Here is a tiny trained network, its code and every weight. The questions are about switching its units off for an input and a class, where a switched-off unit gives its printed mean instead of its output.

import numpy as np


def w(rows, s, z=0):
    codes = np.array(rows[::2]) - 128.0
    scale = np.full(codes.shape[1], s)
    scale[-1] = z or s
    return codes * scale


def norm(h):
    return h / np.sqrt((h * h).mean(-1, keepdims=True) + 1e-5)


def f(y):
    return y / 2 * (1 + np.tanh(0.7978845608 * (y + 0.044715 * y**3)))


def log_softmax(a):
    a = a - a.max(-1, keepdims=True)
    return a - np.log(np.exp(a).sum(-1, keepdims=True))


def net(x, mask):
    res = np.array(x, float).reshape(1, 3) / 4 @ E
    u = 0
    for l in range(4):
        y = f(norm(res) @ A[l][:, :-1].T + A[l][:, -1])
        res = res + np.where(mask[u : u + 5], y, B[l][:, -1]) @ B[l][:, :-1]
        u += 5
    return log_softmax(norm(res)[-1] @ U[:, :-1].T + U[:, -1])


A, B = {}, {}
E = w([
[208,154,110,54,254,184,105,134],'x0',
[227,112,36,248,124,92,84,182],'x1',
[156,138,12,71,30,166,162,79],'x2',
],0.0098)
A[0] = w([
[189,112,48,179,114,71,89,196,47],'L0N1',
[132,134,104,114,87,107,106,96,10],'L0N2',
[166,82,30,1,52,96,136,128,62],'L0N3',
[98,76,215,176,216,130,67,133,120],'L0N4',
[63,220,155,209,74,63,214,126,1],'L0N5',
],0.0067,0.0048)
B[0] = w([
[131,223,107,86,86,6,172,144,206],'L0N1',
[169,90,166,242,228,233,123,79,109],'L0N2',
[97,223,128,245,59,253,84,54,202],'L0N3',
[151,235,102,171,23,231,159,65,253],'L0N4',
[118,45,135,60,56,125,20,143,176],'L0N5',
],0.0074,0.0049)
A[1] = w([
[111,125,85,135,213,175,92,129,81],'L1N1',
[115,148,254,214,183,101,83,156,87],'L1N2',
[152,127,108,73,170,110,138,112,51],'L1N3',
[121,111,83,143,166,51,184,106,2],'L1N4',
[104,208,117,87,91,105,72,118,159],'L1N5',
],0.01,0.0054)
B[1] = w([
[129,110,164,152,105,108,79,104,150],'L1N1',
[113,150,4,113,82,177,128,49,229],'L1N2',
[161,91,166,110,85,105,129,116,133],'L1N3',
[110,139,145,158,176,122,104,143,120],'L1N4',
[129,115,201,166,173,153,152,122,254],'L1N5',
],0.015,0.0054)
A[2] = w([
[190,100,117,58,237,163,46,132,10],'L2N1',
[198,145,125,70,191,188,70,136,56],'L2N2',
[183,19,118,32,142,88,76,194,4],'L2N3',
[125,119,254,247,189,178,105,157,59],'L2N4',
[63,89,157,7,122,119,168,76,135],'L2N5',
],0.0089,0.004)
B[2] = w([
[109,79,133,100,79,30,55,95,173],'L2N1',
[193,81,127,96,2,43,89,8,188],'L2N2',
[193,142,203,182,108,148,155,148,131],'L2N3',
[223,51,176,138,106,107,209,167,164],'L2N4',
[112,155,96,157,233,83,119,187,254],'L2N5',
],0.0096,0.0056)
A[3] = w([
[152,61,142,107,152,56,115,246,108],'L3N1',
[204,123,27,154,129,60,87,234,4],'L3N2',
[167,101,131,178,98,102,96,105,168],'L3N3',
[2,1,114,151,50,90,77,191,82],'L3N4',
[75,113,181,33,175,145,166,125,68],'L3N5',
],0.0093,0.0034)
B[3] = w([
[190,115,110,218,89,179,180,76,192],'L3N1',
[17,216,197,94,254,136,183,142,223],'L3N2',
[20,43,178,48,181,150,105,172,246],'L3N3',
[249,107,145,34,131,68,8,79,255],'L3N4',
[73,213,58,205,120,31,115,227,218],'L3N5',
],0.0099,0.0045)
U = w([
[87,197,51,158,84,223,124,59,158],'0',
[59,193,135,137,252,10,150,219,183],'1',
[157,57,144,68,104,26,47,70,196],'2',
[184,59,178,178,122,137,186,177,112],'3',
[123,67,48,68,145,133,156,240,1],'4',
],0.014,0.0052)

Each question gives the input, the list of numbers given to net, and the class t.
The units are the neurons (one row each of A and B). Each row of codes is followed by its name. A weight is (code - 128) times the scale printed after its matrix; where a second scale follows, it is the last column's (A, B and U).
mask holds one flag per neuron, layer by layer. A switched-off neuron (its flag False) gives its mean, the last column of its row in B, instead of its output. The means were averaged over made-up inputs and are rounded, as every weight is.
A unit's drop is (log p(t) with every unit on - log p(t) with that unit switched off) / (log p(t) with every unit on - log p(t) with every unit switched off).
The circuit of an input: a set's keep is (log p(t) with only the set's units on - log p(t) with every unit switched off) / (log p(t) with every unit on - log p(t) with every unit switched off). Starting from the 12 units with the biggest drops (on a tie, the unit counted first), units are removed one at a time, each time the one whose removal leaves the highest keep (on an exact tie, the one counted first), for as long as the keep stays at least 0.8.
units of the circuit, in order: the units of the circuit, biggest drop first
unit that matters most: the unit with the biggest drop
k most important neurons: the k neurons with the biggest drops, biggest first
top k neurons in layer l: the k neurons of layer l with the biggest drops, biggest first
drop when u is switched off: that unit's drop, to one decimal
input [8,8,6], class 1: units of the circuit, in order	L3N2
input [-1,-2,0], class 3: 2 most important neurons	L1N2, L2N4
input [-3,1,-3], class 3: 3 most important neurons	L0N4, L0N5, L1N5
input [-5,-5,4], class 1: top 3 neurons in layer 1	L1N2, L1N5, L1N1
input [-8,-7,7], class 2: units of the circuit, in order	L3N4, L0N4
input [-6,5,2], class 2: 3 most important neurons	L3N4, L2N5, L0N5
input [-5,-6,4], class 1: 2 most important neurons	L2N5, L0N4
input [-3,2,3], class 3: 2 most important neurons	L1N2, L1N5
input [1,1,3], class 3: 3 most important neurons	L1N2, L2N4, L1N5
input [-6,7,-2], class 1: 2 most important neurons	L3N2, L0N1
input [-5,3,-4], class 2: top 2 neurons in layer 0	L0N5, L0N3
input [0,-2,-1], class 3: 2 most important neurons	L2N4, L1N2
input [-6,0,-6], class 0: 2 most important neurons	L1N2, L0N4
input [-2,2,1], class 3: unit that matters most	L1N5
input [1,-2,-4], class 0: 2 most important neurons	L0N1, L0N5
input [3,-2,0], class 3: top 2 neurons in layer 3	L3N1, L3N4
input [2,-5,-7], class 0: drop when L1N2 is switched off	0.6
input [6,-3,0], class 2: drop when L2N2 is switched off	0.1
input [-6,-2,-8], class 0: drop when L1N2 is switched off	1.3
input [2,-3,-5], class 0: top neuron in layer 1	L1N2
input [-7,-4,5], class 2: 2 most important neurons	L3N4, L0N4
input [-4,-8,7], class 1: top 2 neurons in layer 3	L3N5, L3N1
input [1,-8,7], class 1: top 2 neurons in layer 2	L2N5, L2N2
